Here is a tiny trained network, its code and every weight. The questions are about switching its units off for an input and a class, where a switched-off unit gives its printed mean instead of its output.

import numpy as np


def w(rows, s, z=0):
    codes = np.array(rows[::2]) - 128.0
    scale = np.full(codes.shape[1], s)
    scale[-1] = z or s
    return codes * scale


def f(y):
    return y / 2 * (1 + np.tanh(0.7978845608 * (y + 0.044715 * y**3)))


def log_softmax(a):
    a = a - a.max(-1, keepdims=True)
    return a - np.log(np.exp(a).sum(-1, keepdims=True))


def net(x, mask):
    res = np.array(x, float).reshape(1, 3) / 4 @ E
    y = f(res @ A[0][:, :-1].T + A[0][:, -1])
    res = res + np.where(mask, y, B[0][:, -1]) @ B[0][:, :-1]
    return log_softmax(res[-1] @ U[:, :-1].T + U[:, -1])


A, B = {}, {}
E = w([
[216,115,87,73,170,216,181,57,70],'x0',
[181,101,167,94,213,60,106,152,193],'x1',
[184,200,191,153,137,31,2,121,104],'x2',
],0.011)
A[0] = w([
[138,129,176,209,148,48,75,233,233,252],'n1',
[189,160,103,132,147,121,156,132,50,97],'n2',
[143,224,165,195,99,110,77,88,89,138],'n3',
[120,72,32,111,161,232,159,117,106,167],'n4',
[89,97,42,104,97,115,169,97,31,113],'n5',
[93,203,122,147,94,121,89,110,41,235],'n6',
[186,64,174,86,240,110,142,97,163,113],'n7',
[98,91,61,2,110,145,195,134,120,229],'n8',
[5,114,149,204,22,170,131,201,185,139],'n9',
[83,160,85,195,101,171,178,128,106,232],'n10',
],0.008,0.0038)
B[0] = w([
[113,96,219,152,107,175,171,201,254,253],'n1',
[122,220,104,96,115,120,95,94,98,157],'n2',
[106,138,183,210,75,35,197,100,195,196],'n3',
[106,26,168,64,18,170,186,121,219,228],'n4',
[164,150,89,98,112,217,24,113,147,183],'n5',
[73,208,191,179,126,100,111,139,152,191],'n6',
[145,140,198,209,206,67,186,232,101,196],'n7',
[134,87,184,149,39,181,174,168,229,216],'n8',
[44,208,210,250,216,145,150,136,66,222],'n9',
[34,136,103,155,121,158,46,126,91,198],'n10',
],0.0071,0.014)
U = w([
[150,91,199,130,93,131,161,189,232,170],'0',
[85,187,145,180,192,157,124,129,78,214],'1',
[149,71,34,55,39,221,111,100,148,113],'2',
[127,70,22,119,153,138,118,186,80,3],'3',
[220,94,91,78,255,107,130,141,86,109],'4',
[139,171,95,90,111,86,124,102,86,54],'5',
],0.0094,0.0046)

Each question gives the input, the list of numbers given to net, and the class t.
The units are the neurons (one row each of A and B). Each row of codes is followed by its name. A weight is (code - 128) times the scale printed after its matrix; where a second scale follows, it is the last column's (A, B and U).
mask holds one flag per neuron, in row order. A switched-off neuron (its flag False) gives its mean, the last column of its row in B, instead of its output. The means were averaged over made-up inputs and are rounded, as every weight is.
A unit's drop is (log p(t) with every unit on - log p(t) with that unit switched off) / (log p(t) with every unit on - log p(t) with every unit switched off).
The circuit of an input: a set's keep is (log p(t) with only the set's units on - log p(t) with every unit switched off) / (log p(t) with every unit on - log p(t) with every unit switched off). Starting from all 10 units, units are removed one at a time, each time the one whose removal leaves the highest keep (on an exact tie, the one counted first), for as long as the keep stays at least 0.8.
units of the circuit, in order: the units of the circuit, biggest drop first
unit that matters most: the unit with the biggest drop
top k neurons: the k neurons with the biggest drops, biggest first
drop when u is switched off: that unit's drop, to one decimal
input [5,-3,4], class 5: units of the circuit, in order : [n9 n1 n8]
input [4,0,-1], class 2: unit that matters most : n1
input [3,7,1], class 4: units of the circuit, in order : [n4 n8 n3]
input [4,0,5], class 1: top 2 neurons : [n4 n1]
input [6,-7,4], class 2: units of the circuit, in order : [n9 n1]
input [6,-2,7], class 5: units of the circuit, in order : [n9 n1]
input [6,0,8], class 1: top 2 neurons : [n4 n1]
input [6,-3,6], class 5: top 3 neurons : [n9 n1 n7]
input [4,-7,5], class 1: top 2 neurons : [n6 n4]
input [-7,-6,5], class 1: top 4 neurons : [n9 n4 n8 n6]
input [8,2,-5], class 2: top 3 neurons : [n1 n5 n9]
input [1,-8,-2], class 2: top 2 neurons : [n4 n5]
input [3,-2,8], class 1: top 2 neurons : [n4 n8]
input [-4,-5,-5], class 1: units of the circuit, in order : [n9]
input [7,-3,8], class 5: units of the circuit, in order : [n9 n1]
input [4,-2,7], class 5: drop when n9 is switched off : 0.4
input [4,0,6], class 1: drop when n8 is switched off : 0.3
input [-8,-1,-4], class 1: drop when n9 is switched off : 0.6
